[ 143  -45 -113  315  396    9  -18 -189   21   95  317  -51  107  -23
 -279  -27  -88  153  -59 -108 -357   64  -41 -213   -9  -87  -84 -124
  118 -150   60 -188  -18 -107 -260   73 -164  -94  -99  145  -20]	(106)
[ -15   23 -140  122  172 -179 -125   45  -25   78 -264 -103  153 -126
   76   55  -71  -15  114   78  104  -87  -46   99  -14   96  -43   69
    4    4  -50  -54   29 -136   16  -73   15   -5   57  252   14]	(89)
[ -65  100   27  -78   93    6   79 -132  -76  121 -168    3  -19  146
  169  -26  215 -194  155 -102   60    9  -70  -86  -50  -21  -91   59
   -9   27  -47 -153   -5  -31  -51  -14  196  154 -115  106   34]	(79)
[ 125  -57   -2  300  305   21  -55 -215   -3  130   92  -53  146 -216
 -191   53 -168  258   83 -187 -150  121 -135  -88   27  -13  -58  -22
    7  -74  -18  -52  -44  -62 -113  -55 -228  -74   60  219  -76]	(98)
[-101   42 -194  -42  137 -155    7  129 -137   37    2 -141  -97   34
   57   -2  123 -217   65  -69   37 -134   58  -30 -190  146 -258    3
   92   -1  -64 -161   48  -76  -26  174   29 -123  -50   59  177]	(93)
[  11 -212   -3  187  304  -47  -84 -335  182  -31  254    6   73  372
 -285   65  -14  297  -47 -233 -395   44   48 -277  -63  160  -87  -72
   96 -239 -125 -253  -35   99 -159  -12 -328   41  -49   78    1]	(92)
[ -75 -185 -116  -34  190 -204 -133    2   43   23 -219 -127  107   75
  -16  104  -52   88  129   25   69  -57    9   47 -103  179  -86   71
   49   87  -23  -48   89 -100    6  -92   -8  141  -36  221    1]	(93)
[-437   81  329 -213 -475   42   44 -142 -276  -24 -281  130  389    9
 -114  -63   55  -71  -13 -311  -32  277  270  106   77  256  127   29
 -326 -691 -303  393  330   31  -30   66   75  174   46 -238  -63]	(85)
[  94   -3  274  164  194  451 -161    9  195 -168    3 -154  -91 -251
  457   62  -19   38  297  -84  104 -198   73 -323   54  104 -246  -30
  -10  -39  145 -296  -94 -194  -85 -189   37 -183 -168 -118 -156]	(89)
[ -16 -429  205  -54 -141 -231  246   43    9   -9  182 -105 -152   -2
  172  145  197 -187  164   11 -113    5  -54   93  -29  -38  -70   43
  -87 -386 -166   86   26   32  187   64 -320 -245 -144 -233  123]	(92)
[-147  -75 -125  -96  -17  -50   -2  -53    2   36 -116  -81   64  233
  -46 -109  -18  147   66 -134   11   19 -103   -3 -209    5 -186   35
   42  255 -143  -41   63   49  -56   36  210  -39  -57   60   -3]	(90)
[  95 -122  -94   39  131   38   -9 -192  156  195 -265  -10  226   79
   31 -114  -49  242  195  133   40   98 -289   36    3 -323    8   25
   19  436  128  -31   26 -171 -193 -185  381  187 -215  218 -247]	(101)
[ 129  -48   44  217  500  424 -178  108  264  -89   83 -245  -98 -216
  422   19  -90  209  231 -102   77 -199   45 -323  -55 -192 -170  -28
  199   95  110 -174 -274 -188  -65 -245  -12 -308 -155  -30 -252]	(89)
[ -76  -16  -42  160  344    4   66 -112 -181   44  296   -3   20  -33
 -287   10 -138   47  -93 -292 -223   96   82 -184 -257   74 -104  -51
  102  -84  -22 -107   24  105  -97  188 -144 -213  127  132  136]	(101)
[ 119 -140  -11  228  399 -117 -133 -226  177  -41   68  -51  167  114
 -197  212 -108  250   -9    3 -280  -55   21  -92   76  128  141  -42
   40 -387  -87 -189   12  -50 -107 -161 -426  154   16  285  -53]	(101)
[  18 -348  140  147 -254 -308   81  -96  153   97 -166   45   34  -34
  218  112  123    3  252  102    8   10 -121  185   70  -23   14  113
 -137 -256 -235   86  -63   62  244  -59 -352 -293   64 -135   30]	(93)
[-146  -58  -67   -4  174 -253  -83   12  -36  -46 -155 -152   18  215
   37   81  -64  -34  -24  -53  -13  -77   34  -44 -179  202   -2  161
  133  -22 -171  -68   16   99  175  -31  -46  -31   83  238  178]	(95)
[-372  228  215 -118 -428  131  -50  -33 -271   96 -590  142  320 -484
  -38  -80 -187   44  204 -276  254  178  311  101    3   10  103  121
 -239 -290 -309  488  269  -37  104  -46  -14  -78  224  -67 -152]	(85)
[ 133  -93  -49  334  295   56  -54  -67  -60   81  331 -125   45 -264
 -228  -73 -151  110  -12 -173 -233   66  -74 -193  -48   80 -285  -58
   61  -61   96 -156   -4  -98 -191  147  -98 -262  -62   79   54]	(95)
[-183 -161  106 -175  -24 -207   39 -178 -113   91 -350   43  135  144
    1  131   43  -43  195  -84  162  112 -101  142 -112  256  -41  132
 -153  122  -67  -14  158   56   69  -74  136  320   60  226   63]	(79)
[ -36 -222  146   65  284  106 -253   58  187 -167 -126 -251  -22 -158
  405  294  -46  159  325 -106  193 -137  211 -153  -28  290 -103   40
   99  -68  105  -30  -71 -210  113 -258 -251  -64  -32  -26 -143]	(98)
[ 267  157 -226  528  433  -42 -120 -216   29  330   78   58   73 -342
  -42  -12   98   12  157  -78 -107   33   14 -187  113  -46 -110  -45
  141 -144  141 -196 -195 -235 -191   68 -318 -193   49  184  -30]	(92)
[ -26    5 -208   40   77 -147 -124   43   78  -13 -162 -177   63  104
   51    1  -27  107   73   28   14 -148  -58   34  -70   70 -110   33
   82   40 -159 -102   28  -81  -14  -35  -19  -71  -30  149    8]	(101)
[-127 -287  255   80  197    2   99 -312 -166   65  190   88  301   92
 -316   62 -115  164  -62 -318 -197  357 -149   29  -95  263  -22  -13
 -210 -186   24   22   94  159 -138   33   77  184   96  118    7]	(89)
[  31 -181  261   18  310  393 -128   87   97 -149   28 -393 -131 -281
  435  116 -157  232  302 -294  221  -30  -94 -233  -97   69 -243  109
   95  237  105   10 -150 -113  101 -275   73 -161 -132    6 -175]	(106)
[ -62  -58   86  177  196    5   56 -204 -257  170   82   48  154 -240
 -180   40 -118   77   70 -336   24  276 -111   14 -166  245 -129   40
  -89   65   85   23   29   78  -51  127   13  -85  233  175   77]	(101)
[-207  232   43  -20 -297  197 -162   60  -38  -18 -268  -38  189 -294
  -80 -195  -75  134   62 -266   -6  -32  318  -73   94    5  -58   45
 -102 -578 -443  282  150  -83  -48  -16 -185 -174  -11 -174 -162]	(95)
[-128  -37   48 -195   38    8  174    4 -179   18   39  -99 -114  145
   58  -50  114 -209   67 -144   16    7 -117  -55 -218   37 -227   36
  -16  135  -39 -147   98   49  -39  128  283   17 -141   43  148]	(95)
[  48  -38 -128  113  343  -73   19  102 -135  134   57 -223  -37 -151
   55  -98  -63 -188   34   25  -42   10  -88 -159 -123 -167 -177   81
  204  248  174  -65   -8 -178  -34   52  270 -115 -215  202   99]	(79)
[  44  -66  -64    4  132  -50  -13 -108   40  142 -263 -101  151    8
   85   -4  -29  105  197   70   80   52 -230   53    8 -173  -15   47
   14  286   60  -14   42 -176  -80 -158  237  169 -153  232 -136]	(98)
[ -96   95 -115  -99  165  -25   76   -2 -120   32   34 -129 -112  180
   34  -52  112 -141   29 -162  -35  -59  -19 -134 -203    2 -181   23
  121   79  -95 -166   25    9  -51  109  129  -24 -105  107  128]	(90)
[  54  163 -220   86  225  -62    4   44  -23   79  -54 -138 -148  -21
   92  -65   12 -149   90   44  -32 -184    1 -198 -140 -190 -147   37
  229  201  -31 -232  -17 -110  -20   56   38 -191 -116  197  114]	(90)
[ -18 -159  115   77  273  -10   96 -215 -229  152  173  -11  205 -154
 -237  109  -26   82   49 -297  -72  303 -147   75  -51  217  -59  -28
 -143 -160  102   60   82  -28 -160   65  -24  178   61  171  -10]	(106)
[  17  151  -36  -11   79   42   32  -33  -64   47  -19 -151  -65  103
  117 -110  151 -161   57  -93  -42  -74 -155 -127  -10   -1 -211   38
   24  -23  -98 -224   -1  -62 -102   45  204   26 -194   94   78]	(93)
[-158  294  136 -134  -26  -41   89 -133 -190  -39 -271   33  -98  124
  120   70   72 -372   86  -45    7 -114  151 -208  -98   82   46  105
   20  -80 -128 -235  183   43   83   15   65  131   -3  213  223]	(106)
[  61  157 -390  319  234 -196 -245  154   46   61 -150 -239   10 -155
  154  -49 -113    1   87  113   42 -224   44 -115  -86   -3 -197   36
  295  237   19 -161  -78 -235   25   42  -34 -392   15  185   81]	(98)
[ -98   36 -197  -57  166 -138  -26  218  -68 -173  167 -379 -213  224
   34  -37  -45 -105 -108 -105 -141 -245   -3 -173 -253  106 -271   50
  239   15 -235 -211   27   44   76  132    1 -267 -119  101  261]	(90)
[  -2   71  105 -111  -21   77  117 -125 -135  118 -211  -10   -8 -115
   74  -30   50 -159  224  -28  109   37 -139  -43  -39  -58 -119   65
  -90  204   59 -117  163 -105  -86  -15  277  174 -152  176   16]	(90)
[ -75  -10   13 -112   -5  -50   39  -40 -127  110 -236 -116   61  -61
   58   -4   27  -28  197 -133  150   45 -212  101  -40   54 -186   90
 -121  127 -133   -2   81  -54   -7  -62  188  155  -65  180   -4]	(89)
[  15 -488  168    6 -160 -271  193 -104  216  -56  129  -63   24  329
  129  126  157   27   95  160 -276    8 -154  104   66 -178   81  -33
  -77 -355 -192   19   14   26   91  -61 -250 -131 -219 -218  -12]	(98)
[  21 -164  153  118  277   52  125 -295 -132  152  239    5  170   35
 -188   12   26  110  -11 -306 -177  320 -221  -36  -37   91  -34    5
  -88 -146   64    1  -20   64 -159   38   56  139  -15  130  -18]	(90)
[ 112  199 -356  127  316  -36  -28  148   39  107  -36  -94 -117  -84
   88 -108   60 -198   80  212  -49 -295   91 -175 -108 -312 -137  -68
  253  122   54 -298  -12 -254 -164   94   48 -222 -191  152   43]	(95)
[ 145 -292  134  203 -280  -83  153  109   47   86   50 -185  -62 -375
  286  -62  -25   23  234   60   50   22 -376  186   45 -209 -195  106
 -123   -2 -146  141  -88  -15  196   24  -85 -592  -54 -188   17]	(90)
[ -65   55   67  -78   74   75   91   72 -213    0  -25 -114  -51 -156
    0  -70  -92 -208   46  -41   24  -37  -47  -93 -163    7 -177   54
  -12  124   41 -127  173  -47  -52   99  281  -55 -108  144  135]	(95)
[-125  202  -77  141 -147  161 -228   80   59  -62 -196  -80  322 -238
 -153 -225 -251  255  -65  -60 -154  -62  287  -95  105 -147   63  -25
   13 -465 -303  237  158 -173 -137  -52  -92 -238  -57  -87 -219]	(106)
[-100   -9  -12  -69  194 -156  154   63 -329  106   29 -117  -17  -99
   69   45   82 -399   51  -17   41   87   16  -17 -173   74  -86   53
   66   80  217  -13  151 -142   -8  170  261   46 -109  146  204]	(106)
[  22 -110 -133  -90   81  -65  -58 -164  244   47 -285   56   79  221
  -61   49   43  173  222  161  -34 -157   18  -27  -22 -141  -12  -56
   12  101  -85 -214  133 -141 -175 -156  -56  244 -184  167 -157]	(92)
[ 124   54  -79   95  -15  -32  -88 -173  141  164 -336  -36   67  -19
  119  -61   77   85  266   63   79  -62 -210  -23  113  -85 -132   73
  -26  168  -78 -169   -4 -154  -84 -140   77  101 -139  188  -99]	(95)
[ -48 -346  217  110 -178 -322  166 -126   -4  154 -168   97  160  -50
  202  147  131  -88  200   60   48  162 -175  299   65   18  123  124
 -228 -303 -151  189  -39   83  231  -56 -187 -135  128  -66   33]	(89)
[ -55  -90   -6  -63  111  -26   27 -181   18  135 -200   13   61  183
   53  -38   76   12  177  -49   48   67 -121  -69 -102  -54 -108   62
   17  279   37 -119   32  -35  -78  -67  259  179 -135  150  -38]	(93)
[ 137 -131  171  194  239  143   23 -506  141  135   89   57  243  198
 -222   -9  -30  352   67 -193 -330  254 -268 -190  163 -171   45  -71
  -71  -97  -11 -132  -33  -26 -274 -184  -18  286 -179  164 -226]	(85)
[  54 -302  145  204  404   82   59 -268  -36  152  232    7  257  -35
 -235   16 -135  282   -6 -248 -183  321 -256  -14  -47   -2  -16  -13
  -86  -49  104   26  -67   52 -176  -60   58   90    9  173 -122]	(79)
[  21 -551  297   29 -115 -255  175 -135   92   34  102 -149   56  187
  157  116  122   93  106  -79 -116  200 -406  207   72   46   -4  154
 -178 -290 -226  159 -101  168  223 -114 -149  -66  -81  -92   29]	(93)
[-172 -119   60 -170   18 -109   66  -43 -178   74 -236  -13  119   12
  -16   50  -17  -79  139  -69  156   86 -101  140 -162  170 -101   82
 -133  158   -4    0  177    3   -3    5  254  191   15  183   57]	(79)

[-112 -290  190 -208 -168   43   75   99  -55  144   30  145   -5 -119
 -284   -4  -74  229 -149  205  218 -219  -68 -253  128  127   90   83
   43  178   84 -115 -105 -195  -52   28   63  238   59  -81 -102]	<86>
[ -33 -311  -43   50 -113  140   44  -10   14   96  106  139 -102  192
 -376  126   -7  275  -88  254   52 -223  158 -192  -62  313 -186  224
  119   38  111  123    7   27 -256  113  -66  265   88 -134 -290]	<100>
[  79  170   63  219 -114  156 -149  -31   57 -186  -90   55 -230   19
  329  166  109 -213  -53  165  -15  -46 -193  208  -74    1   94   22
 -269  175  -67  323   61 -366   34  -92  -12  -23  -27   60  108]	<73>
[ -73  -40   75 -214   -5  130  103   45 -149  263   59  -86  150  203
  -34 -180  124  157  -48    4   68  -98   98 -105 -133   11 -130  236
  105 -150 -257   80  226  157 -119   45  139 -162 -118  -67 -343]	<70>
[-147  -42  144 -241 -175  -15   14  142  -58  121    8  124   79 -281
 -117  -85  -73  319 -140  114  204  -49  -60 -305  238 -171  114  -27
   35  234  116 -168  -27 -257   96  -38  260   23   83    8  115]	<86>
[ 118   43   83  -28  -29   75  -16   25  -94 -196   60  -41 -214   50
  126   66  135  -89  -51  241  -52  -10   58  125 -153  147  -81  -46
 -103   31 -137  152   20  -70  146  -32 -100  -23   52  230   -8]	<95>
[ -10  127   16  198  -81  151 -174  -51  129 -162  -96   60 -252  -37
  205  242   90 -142  -13  155   -4  -58 -191  145  -61  -20   31    3
 -221  146 -112  250  121 -329   14  -64  -61    0  -71  -15  149]	<73>
[ -63  -26   32    0  -89   28 -215 -127  266  -97  -67   27 -290  -54
  196  234  -62 -180  -77   53   66 -172 -209  350   81   83  258   -5
 -252   16 -202  143   37 -270  -46 -109 -191  161  -46 -163  130]	<78>
[ 212   46  150  -26  -46   31   19   36 -112 -144   50  -13 -186   48
  196   50   24 -164  -83  232  -34  -24    4  184  -97  203   -4  -97
 -162   -4 -105  130  -71  -64  131  -34  -28   37  119  271    3]	<81>
[-397  239  -26  -38  -68  150  -91 -266 -171  -93   74  -46  147   65
  -82   83  253  125 -106   18  101   99  422   20  151    7 -267   -8
 -333  146 -214  -38  -69  -30  305  412  356  -33   22    1  414]	<87>
[-122  -52  165 -175  -51  -59   30  132 -124   54  -31  138   54 -333
 -217  -71  -33  390 -118  122   55  -24   75 -345  210 -130   77 -103
   91  161  129 -264   62 -136  157   51  228  -29   86   -6   22]	<87>
[ 138  158   44 -330 -117  -88  -36 -157   32 -159 -111 -169   35  -90
  205 -160 -222  193   52  -61   91  171   52  171  -56 -192  299 -101
 -137   92  115  134  173   12  143   50  -41  -11  186   16  151]	<91>
[  27   11  -99  113  -81  113  -37 -170   99  -40   23  -12  -95  191
  -74  178  -76  225  162  138   13   -5  179 -190 -165   77 -317  149
   16   48  136  135  215   18 -134  177  -33   91  161 -146  -93]	<95>
[ -67 -118  198 -113  221  -94  180  130 -212  306   80   -5  247   21
 -102  -29  100  105   98   34  240  -92 -178 -268  -74  111 -159   83
   68 -111 -119  -81  105  -32   48  109  161   -9  -82 -110 -176]	<87>
[ 269  262  120   45  -93 -139 -129  -96  -23 -214  -49   38 -236 -241
  116  -94   22    4  172  -46  -34   84  383 -247   30 -173 -229  -20
  -31  159  223 -153  115  149  -38   84   68   26  -57  122 -102]	<78>
[-176 -110   45  -56  -19   55 -209 -135  238 -206 -126    5 -334 -158
   -6  249   48  -78  -89   64    0 -197 -149  341   23   92  297  -27
 -184   18 -278   82  125 -183   -5  -27 -348  160 -153 -223   80]	<71>
[-141  -14   -5   78   -8   87 -220  -74  369  -44  -15   45 -282  -13
  -14  371  -75  -80  -37   85   78 -174 -116  366  181  163   33  -83
 -183  -72 -325   76    9 -113  -77    7 -161  230  -47  -68  214]	<86>
[ -27 -176  191  -78  261 -252  130  144 -204   25  107   23   73 -169
 -196  -36  221  164   86   25  179 -131  -33 -252  -29  172  -75   77
  157  -39   54 -162   31   54   36  117  -70  140  -98 -114 -267]	<87>
[ 112  247   16  -11 -121   40  -49 -169  122  -66 -142  -64   18  -37
  164   89 -252  125  164  -10  112  142  -39   11  -54 -165  -12  -72
 -179  106  114  136  184  -33   -5  166  108   52  157  -22  233]	<90>
[   3   65  -15  164  -79   73 -213  -76  237 -103  -44   67 -280   24
  247  243  -31 -130  -77  102  -29 -125 -145  296   70   70  147    6
 -210   17 -124  212   71 -274  -58 -116  -83   67   26  -86   87]	<70>
[-315  175 -118   67  -61  116  -67 -248 -275  -65   86   81  188   58
 -182   62  285  128 -245   55   70  115  406   76  133   89 -168  -34
 -384  162  -94  144 -167  -12  265  394  413   27   -6   43  453]	<91>
[  80  114   30  170  -81  129  -76   -4  -24 -143   17   44 -230   63
  263  177  105 -160  -84  227  -83  -53  -80  119 -109  101  -62    9
 -178   47 -112  218   46 -223   44  -76   16  -50   56  108   38]	<78>
[ -34  -68  151 -298 -146 -119  -18   30 -135   69  -58  137   54 -368
 -155 -161  -76  223 -105   65  207   29   -2 -285  162 -195  208 -107
  -79  295  200 -131  -25 -240  183  -25  188   54  -20    6  173]	<91>
[  59  133   -4 -275  -53  -65  -22 -133   31 -187 -108 -169   33  -89
  125 -112 -163  321   46  -39   -1  154   91  117  -85 -181  253  -77
  -35   33  100  101  270   61  132   86  -71  -71  203  -58   69]	<100>
[ -93 -166  173 -175  -47  -37   60  139 -131  118   28  160   56 -207
 -300  -51  -54  359 -146  187   87  -74   99 -301  207   30   44  -85
   81  131  117 -221  -31 -129  137   61  203   61  122   27  -25]	<81>
[ -23 -143  -85   70 -189  131   16 -139   84  107   74   84 -122  150
 -145  232 -130  129   40  181   99 -162   36 -263 -129  183 -311  222
    5   20   83   77   71    0 -300  122   10  239  110 -210 -118]	<78>
[  73   38   65   86   19  117 -125   -9  -32 -314  -48  -20 -280   32
   95   66  258  -44  -14  223 -119  -13   68  158 -180   64   39    1
  -98  157  -74  263  163 -220  174  -52 -238  -81  -59  111  -76]	<91>
[   8 -113  -26   -1   81 -251   70   44 -211   86  217  164   29 -188
 -229   55  173   16  -75   43  241  -82   30 -198   43  216 -208   32
  -41  -12   80  -29 -228  132  -74   98  120  291 -131   22   73]	<100>
[ -55  -99  -17  -61   66 -226   51   41 -163   66  219  100   17 -172
 -181   45  191   62   -5   38  260  -81   26 -269   19  139 -243   86
   13   21   64  -72 -142   62  -46   69   71  225 -118  -32   36]	<95>
[-178   26 -219  143  -42  -89  -18 -109 -301 -145  168  173   78  -99
 -154   29  377  132 -325   35   71  -16  201   27   45  156    1  122
 -202  128  133  256 -223   38   -8  191  212  169  -74  -62  208]	<91>
[-151 -128  -18  -72   -3   43 -227  -99  305 -131  -30    4 -316  -38
  -61  230    7  -12 -112   69   13 -189  -30  420  113  158  231  -36
 -132  -58 -298  111   68  -94  -30  -52 -323  185  -89 -135   71]	<95>
[ -71 -132  214 -209 -113  -54   55  132 -115  120  -30  165   48 -302
 -201  -76 -100  278 -156  132  137  -94  -28 -287  214  -48  154  -73
   30  169  125 -222  -43 -170   81   18  215   87   71   -8    8]	<71>
[ 236  323  165  -25 -150 -125 -141 -132  -36 -176 -101   53 -199 -360
  122  -68  -27 -102  188  -58   84  142  273 -269   58 -266 -227 -121
 -177  252  171 -186   48   63   51  104  158   53 -131  183  156]	<86>
[  14 -100  260 -129  197   -3  178   95 -249  262  -20  -39  229  113
  -68 -149   91  108   29   18   79  -94  -33 -111 -112  120  -15   87
   54 -156 -168  -18  192   70   40  139  138 -102  -81  -81 -354]	<78>
[ 106  144  -70  236 -150  148  -34 -138  153   58  -40   61  -27  159
   40  232 -214  120  147  104   94   16   -4 -124  -70   22 -279   85
 -110   74  157  209  123  -32 -223  184  166  151  169  -68   81]	<90>
[ 176  128  -52   24 -160  158  -60  -61    3   12  129  -40 -193  273
    4 -123  146   31    3   16  -89  -78  535  -39 -105   75 -440  281
  104 -113 -129  132  129  439 -350   68   45  -15 -119  151 -421]	<81>
[ 284  333  133   75 -141  -85 -149 -111   18 -175  -70   54 -224 -244
  114  -46  -14  -93  210  -48   63  117  329 -223   54 -201 -306  -64
 -131  216  180 -111   45  130  -48  118  136   87 -117  213   65]	<73>
[  61  107    2 -321  -65  -81   28  -97    0 -101  -55 -137   43 -121
   92  -68 -225  263  -31  -10   19  129   53  143  -38 -102  213 -148
  -63  -64    1   34  159  147  114   84    9  -18  220   24  154]	<95>
[ 111  164  114 -322 -126  -90   25 -128   -7 -127 -157 -126   43 -216
  219  -89 -291  138  -23  -55   62  120  -72  176  -15 -163  353 -179
 -177   15   33   13  124   56  117   89   45   18  197    6  207]	<86>
[  -5   18   59 -520  -91  -67   60  -41  -47 -107   48 -179  -29 -165
   -6  -64 -156  169  -78   74  102   88   75  148  -36  -16  111 -200
  -59  -71 -193  -79   21  186  207   48  -72   40  153  185  231]	<95>
[ 147   66   51  -28 -120  160    6  -35  -63   40   34  -36 -118  204
  -20 -161  125   32  -62   -9  -98 -127  404   27 -110   94 -232  250
   81 -144 -180  111  147  432 -335  103   42  -13 -151   81 -468]	<71>
[  75  -38   89 -311  -62  -35   49   72  -51 -174   96 -129 -125  -27
  100  -65    0  105 -112  153   26  -34   34  189  -66  113  139  -42
   23  -45 -113   57   -3   59  107  -64 -165   38  162  179  -52]	<81>
[ -35   98   28 -441  -23  -72   -4  -92   37 -220  -46 -250    1 -138
   47 -106 -120  364   73  -10   32  152  143   86  -77 -176  163 -119
   40   -1  -39  -42  267  121  226   90 -156  -85  193    8  101]	<95>
[-213 -268  176 -273  -97   21   67  134  -98   62    5  116    2 -252
 -365  -36   22  373 -152  193  148 -167   -4 -321  125   19  105   29
  131  186   53 -206    7 -166   64   42   27  118   18  -90  -87]	<86>
[ 163   12  216 -153  -42   12   35   56  -88 -239    5  -91 -195  -45
  161   -9   58  -95  -37  186   17  -51  -32  183 -121  145   99  -63
  -89   46 -109   78  -21  -40  130  -17 -177   69   70  220  -64]	<86>
[-140  113  284  -52   90   98  -48 -130  -77 -115  -86 -142  175  222
   32 -131  156  172   58  -34   88    3  319  198  138   79  109   59
 -177  145  -65   28   78 -122  283  354   92  -23   96  -62 -104]	<86>
[  87 -169  256  -53  277 -105  201  127 -294  317   11   58  273   68
 -192 -110   73   89   44   48  155  -70  -80 -150  -76  212  -33    4
   17 -126  -49    5   74   44   76  162  171   17  -90  -34 -263]	<100>
[  37   99  -16  230    8  166 -116  -22  -14 -173    6   60 -239   86
   82  225  182  -81  -35  263 -120    1   42  101 -126  115 -171  -46
 -160   72 -130  244  104 -197  126   -2  -30  -71   -3  138   83]	<100>
[-120 -439    8 -210 -212  104   47  -19   -8  141  125  119 -109   67
 -419   62    0  190  -99  258  257 -263    5 -277  -80  248  -93  252
   71  176   74   74  -79 -132 -199   12 -155  344  -33 -168 -180]	<91>
[ 344  335   72  182 -149  -70 -129  -67   16 -135  -25  106 -232 -160
  130  -49  -30  -52  106  -41  -52   68  398 -157   89 -118 -311  -21
  -68   95  191  -60   27  259 -188   97  202   79  -53  232  -69]	<86>
[ -20  -34  100 -594 -147  -98   42  -47   -5 -184   33 -227 -108 -213
  113  -97 -122  111  -48   46  153    8  -47  130  -89  -57  233  -81
  -28   -4 -157  -83   49   70  148  -49 -230   71  116   63  119]	<78>
[  18  129  191  -62 -102  -67  -24  129  -57   85  -54  164   76 -315
  -48  -71 -111  239  -43   65  153   52   21 -281  288 -206   34 -151
  -42  237  194 -176  -29 -193  131   36  369   11   79  130  180]	<73>
[  -3   -3  164  -80   62  169  129   97 -183  264  -22  -14  185  179
 -139 -157  105  152  -88   19    6  -90  136   -3  -55   86 -100  113
   60 -174 -275   83  172  255 -111  166  225 -114 -136   52 -326]	<73>
[ -18  -99  307 -152  213  -35  179  132 -234  268  -35  -16  271  -14
 -160 -100  102   66  101   23  270  -58 -179 -164  -74   82  -37   13
  -10  -22 -144  -25   91  -33  109  171  138   14 -172  -17 -137]	<90>
[ -59 -223   38  -43 -181  152   21 -111   43    3   22   41 -158   91
 -220  151  -24  124   47  202  133 -201   42 -245 -158  185 -197  236
   23  130   58   48   67  -59 -214  130 -145  262   20 -198 -196]	<86>
